Below is a small trained network, with its code and all its weights. Each question gives an input and a target symbol and asks what happens when units are switched off, that is, made to give their printed mean instead of their output.

import numpy as np


def w(rows, s, z=0):
    codes = np.array(rows[::2]) - 128.0
    scale = np.full(codes.shape[1], s)
    scale[-1] = z or s
    return codes * scale


def norm(h):
    return h / np.sqrt((h * h).mean(-1, keepdims=True) + 1e-5)


def f(y):
    return np.maximum(y, 0)


def softmax(a):
    e = np.exp(a - a.max(-1, keepdims=True))
    return e / e.sum(-1, keepdims=True)


def log_softmax(a):
    a = a - a.max(-1, keepdims=True)
    return a - np.log(np.exp(a).sum(-1, keepdims=True))


def net(x, mask):
    ids = ['αβδεζθλμξστφψω'.index(c) for c in x.split()]
    T = len(ids)
    res = E[ids] + P[:T]
    u = 0
    for l in range(2):
        q, k, v = (norm(res) @ M[l].T for M in (Q, K, V))
        z = softmax(np.where(np.tri(T) > 0, q @ k.T / 4**0.5, -1e9)) @ v
        res = res + np.where(mask[u], z, O[l][:, -1]) @ O[l][:, :-1]
        u += 1
        y = f(norm(res) @ A[l][:, :-1].T + A[l][:, -1])
        res = res + np.where(mask[u : u + 12], y, B[l][:, -1]) @ B[l][:, :-1]
        u += 12
    return log_softmax(norm(res)[-1] @ U[:, :-1].T + U[:, -1])


Q, K, V, O, A, B = {}, {}, {}, {}, {}, {}
E = w([
[196,81,73,133,136,85,35,150,78,125],'α',
[202,167,144,102,55,45,71,137,71,112],'β',
[121,150,50,45,132,78,168,170,165,181],'δ',
[183,113,52,52,50,38,157,162,108,119],'ε',
[205,94,167,108,112,93,148,108,162,205],'ζ',
[128,134,174,76,190,219,186,82,134,151],'θ',
[174,95,40,109,220,128,120,176,113,159],'λ',
[246,121,94,179,99,222,160,24,184,130],'μ',
[151,114,243,166,159,127,198,190,106,215],'ξ',
[87,116,163,177,82,247,101,139,114,145],'σ',
[155,136,55,94,19,91,68,185,105,162],'τ',
[159,228,152,84,41,96,124,73,168,188],'φ',
[193,171,177,130,19,196,98,237,99,165],'ψ',
[206,205,162,27,54,117,106,192,92,130],'ω',
],0.013)
P = w([
[74,158,206,111,184,104,26,129,169,52],'0',
[220,32,171,4,186,165,222,192,156,106],'1',
[80,206,60,175,135,104,95,104,1,177],'2',
[216,35,178,21,184,193,197,212,170,57],'3',
[118,186,160,241,44,181,124,100,169,90],'4',
[216,64,91,33,160,203,229,102,5,124],'5',
],0.0097)
Q[0] = w([
[59,63,129,121,184,60,156,73,139,57],'0.h1',
[134,129,124,91,82,125,113,124,26,166],'0.h1',
[158,111,143,48,120,212,133,189,86,138],'0.h1',
[132,150,79,139,114,135,174,32,10,254],'0.h1',
],0.0083)
K[0] = w([
[116,36,155,13,146,130,143,126,90,122],'0.h1',
[158,203,102,128,126,130,136,175,35,137],'0.h1',
[88,219,136,96,170,175,77,117,97,86],'0.h1',
[140,163,53,138,117,156,179,65,1,221],'0.h1',
],0.0088)
V[0] = w([
[107,134,133,78,143,85,138,132,105,125],'0.h1',
[5,151,123,182,230,66,154,66,79,2],'0.h1',
[193,148,124,143,201,159,153,111,117,108],'0.h1',
[56,204,119,128,91,214,83,163,108,140],'0.h1',
],0.0064)
O[0] = w([
[188,197,132,143,140,160,195,165,182,83,251],'0.h1',
[128,170,114,242,94,254,228,43,150,115,101],'0.h1',
[206,129,152,136,219,52,205,166,211,216,52],'0.h1',
[73,11,185,113,197,137,136,55,144,66,247],'0.h1',
],0.0074,0.0028)
A[0] = w([
[130,57,54,71,109,76,191,175,171,113,152],'0.n1',
[2,142,196,208,144,143,95,193,91,188,2],'0.n2',
[196,65,180,75,50,157,127,173,118,130,166],'0.n3',
[173,96,199,183,152,99,169,109,139,172,139],'0.n4',
[226,64,81,156,158,87,115,121,127,80,66],'0.n5',
[96,203,193,206,101,89,95,132,109,200,89],'0.n6',
[11,207,97,101,119,79,106,110,210,191,78],'0.n7',
[109,101,131,92,70,90,121,135,118,82,165],'0.n8',
[5,155,28,124,99,85,114,108,187,97,77],'0.n9',
[141,52,69,131,207,182,159,142,149,134,151],'0.n10',
[92,103,91,187,93,116,57,111,121,204,235],'0.n11',
[70,164,121,224,107,114,46,97,115,95,69],'0.n12',
],0.0076,0.0025)
B[0] = w([
[117,131,188,193,143,190,121,116,94,127,254],'0.n1',
[66,46,165,156,49,163,177,191,86,16,144],'0.n2',
[154,137,122,124,208,94,154,141,122,162,254],'0.n3',
[123,207,23,38,105,170,125,146,139,80,169],'0.n4',
[32,150,161,73,92,223,182,114,196,155,174],'0.n5',
[103,71,120,101,98,51,168,98,93,98,158],'0.n6',
[108,66,86,119,165,185,85,106,172,253,187],'0.n7',
[181,197,159,148,164,95,124,137,157,141,197],'0.n8',
[66,89,113,130,44,229,165,149,148,236,190],'0.n9',
[228,177,188,113,78,62,51,157,97,110,215],'0.n10',
[208,105,130,255,155,138,130,116,123,160,163],'0.n11',
[86,63,121,181,131,87,16,83,104,95,157],'0.n12',
],0.0073,0.0078)
Q[1] = w([
[189,97,89,95,99,125,132,77,10,197],'1.h1',
[113,149,75,159,152,174,138,116,131,174],'1.h1',
[176,152,189,105,186,188,139,171,221,89],'1.h1',
[92,129,74,33,134,160,223,64,33,91],'1.h1',
],0.011)
K[1] = w([
[125,133,5,208,170,68,152,118,19,211],'1.h1',
[160,133,90,128,127,188,141,97,137,177],'1.h1',
[63,173,121,110,136,125,85,140,208,97],'1.h1',
[62,158,50,103,194,154,171,110,46,103],'1.h1',
],0.011)
V[1] = w([
[129,152,193,134,139,120,208,96,98,73],'1.h1',
[206,143,108,102,115,157,145,143,199,161],'1.h1',
[142,121,172,107,168,72,133,12,177,122],'1.h1',
[126,39,146,114,255,217,156,120,163,141],'1.h1',
],0.0091)
O[1] = w([
[68,112,137,151,152,229,163,114,88,180,2],'1.h1',
[128,164,231,170,118,108,104,18,62,139,147],'1.h1',
[92,37,39,90,41,199,121,85,2,80,90],'1.h1',
[194,150,76,129,207,157,66,120,115,130,101],'1.h1',
],0.0098,0.0051)
A[1] = w([
[116,165,85,135,150,211,116,132,124,211,129],'1.n1',
[59,106,61,143,89,94,129,38,173,153,12],'1.n2',
[144,149,134,121,122,92,9,87,136,151,168],'1.n3',
[96,134,150,206,131,76,153,129,151,119,154],'1.n4',
[139,176,117,72,110,105,82,198,128,149,54],'1.n5',
[88,150,177,198,155,115,75,138,103,130,43],'1.n6',
[170,125,107,78,174,221,170,104,90,128,38],'1.n7',
[98,160,86,141,67,89,100,120,123,43,99],'1.n8',
[134,129,208,97,132,155,206,176,127,150,60],'1.n9',
[128,170,146,33,102,95,135,124,123,167,108],'1.n10',
[66,175,97,141,106,210,213,149,108,106,86],'1.n11',
[133,67,38,73,149,152,111,170,126,111,4],'1.n12',
],0.012,0.0038)
B[1] = w([
[36,191,95,111,125,169,103,141,145,160,216],'1.n1',
[158,138,134,11,160,111,74,69,198,127,154],'1.n2',
[121,106,108,159,170,163,218,165,133,164,255],'1.n3',
[92,148,173,88,117,139,148,94,87,85,169],'1.n4',
[141,157,116,125,73,201,117,110,129,134,203],'1.n5',
[162,132,70,78,171,131,102,187,164,65,152],'1.n6',
[80,165,102,178,114,79,104,164,100,125,211],'1.n7',
[168,183,116,160,139,74,112,90,88,157,175],'1.n8',
[98,85,81,162,119,153,108,63,163,129,236],'1.n9',
[128,104,139,150,119,146,82,141,124,134,221],'1.n10',
[169,134,116,37,139,152,207,134,88,115,189],'1.n11',
[93,148,156,146,137,48,180,59,146,139,182],'1.n12',
],0.013,0.0084)
U = w([
[106,112,82,201,195,66,152,105,141,112,114],'α',
[141,151,126,105,98,63,99,107,93,93,228],'β',
[90,134,104,150,142,155,116,135,197,187,100],'δ',
[95,159,206,133,88,113,141,111,171,131,104],'ε',
[127,86,179,146,145,107,138,135,61,202,129],'ζ',
[109,199,102,152,114,162,129,114,63,99,66],'θ',
[193,180,145,120,182,121,160,138,121,109,139],'λ',
[151,125,141,205,125,166,152,7,126,139,5],'μ',
[134,95,132,94,119,147,208,123,132,104,158],'ξ',
[100,63,131,184,149,144,85,92,136,85,255],'σ',
[152,159,54,191,57,105,132,166,167,103,65],'τ',
[120,84,140,47,196,110,83,68,137,154,101],'φ',
[127,110,132,83,114,122,69,189,166,88,198],'ψ',
[160,122,147,109,56,177,68,125,115,137,107],'ω',
],0.013,0.0038)

Each question gives the input, a string of symbols that net reads in full, and the target symbol t.
The units are the heads (4 rows each of Q, K, V and O) and the neurons (one row each of A and B). Each row of codes is followed by its name. A weight is (code - 128) times the scale printed after its matrix; where a second scale follows, it is the last column's (O, A, B and U).
mask holds one flag per unit, layer by layer, with each layer's heads first. A switched-off unit (its flag False) gives its mean, the last column of its rows in O or B, instead of its output. The means were averaged over made-up inputs and are rounded, as every weight is.
A unit's drop is (log p(t) with every unit on - log p(t) with that unit switched off) / (log p(t) with every unit on - log p(t) with every unit switched off).
The circuit of an input: a set's keep is (log p(t) with only the set's units on - log p(t) with every unit switched off) / (log p(t) with every unit on - log p(t) with every unit switched off). Starting from the 12 units with the biggest drops (on a tie, the unit counted first), units are removed one at a time, each time the one whose removal leaves the highest keep (on an exact tie, the one counted first), for as long as the keep stays at least 0.8.
units of the circuit, in order: the units of the circuit, biggest drop first
unit that matters most: the unit with the biggest drop
top k neurons: the k neurons with the biggest drops, biggest first
top k neurons in layer l: the k neurons of layer l with the biggest drops, biggest first
drop when u is switched off: that unit's drop, to one decimal
input δ δ β δ σ σ, target ξ: units of the circuit, in order -> 1.h1, 1.n11
input ψ φ λ δ ζ ξ, target μ: unit that matters most -> 1.n9
input θ φ δ δ, target θ: units of the circuit, in order -> 1.h1, 1.n7
input β δ φ δ δ θ, target β: top 2 neurons -> 0.n10, 0.n7
input δ ε δ μ, target λ: top 2 neurons -> 0.n7, 1.n9
input β β λ θ δ ω, target μ: units of the circuit, in order -> 0.h1, 1.n9
input β λ δ β δ ξ, target λ: units of the circuit, in order -> 1.h1, 0.n7
input δ μ σ θ θ λ, target α: units of the circuit, in order -> 1.n12, 1.n7
input λ θ α ψ, target μ: units of the circuit, in order -> 0.h1, 1.h1, 1.n9
input δ ε ξ δ β δ, target δ: top 3 neurons -> 0.n10, 0.n2, 1.n9
input ξ ζ λ μ δ θ, target μ: top 2 neurons -> 0.n10, 1.n9
input σ δ θ θ, target α: top 2 neurons in layer 1 -> 1.n7, 1.n12
input φ β δ δ, target β: top 2 neurons -> 0.n7, 1.n12
input θ β θ, target θ: unit that matters most -> 0.h1
input δ ξ θ, target θ: top 2 neurons -> 0.n4, 1.n7
input β β δ θ φ, target φ: top 2 neurons -> 1.n2, 0.n7
input δ λ β, target β: top 3 neurons -> 0.n12, 1.n8, 1.n2
input ε δ δ δ ω, target ω: top 2 neurons in layer 1 -> 1.n5, 1.n7
input δ δ λ, target λ: top 2 neurons -> 0.n10, 1.n6
input δ β ε δ, target λ: top neuron -> 0.n7
input θ δ β σ α, target α: top 2 neurons -> 1.n3, 0.n11
input δ δ ξ φ, target λ: top 2 neurons in layer 0 -> 0.n7, 0.n3
input θ δ δ ε ε, target ε: drop when 0.h1 is switched off -> 1.2
input δ β ψ τ, target λ: drop when 0.n10 is switched off -> 0.0
input ε δ β β δ ζ, target ξ: drop when 0.n9 is switched off -> 0.0
input φ ξ δ ψ φ σ, target λ: drop when 1.h1 is switched off -> 1.5
input β β β β, target ξ: units of the circuit, in order -> 1.h1
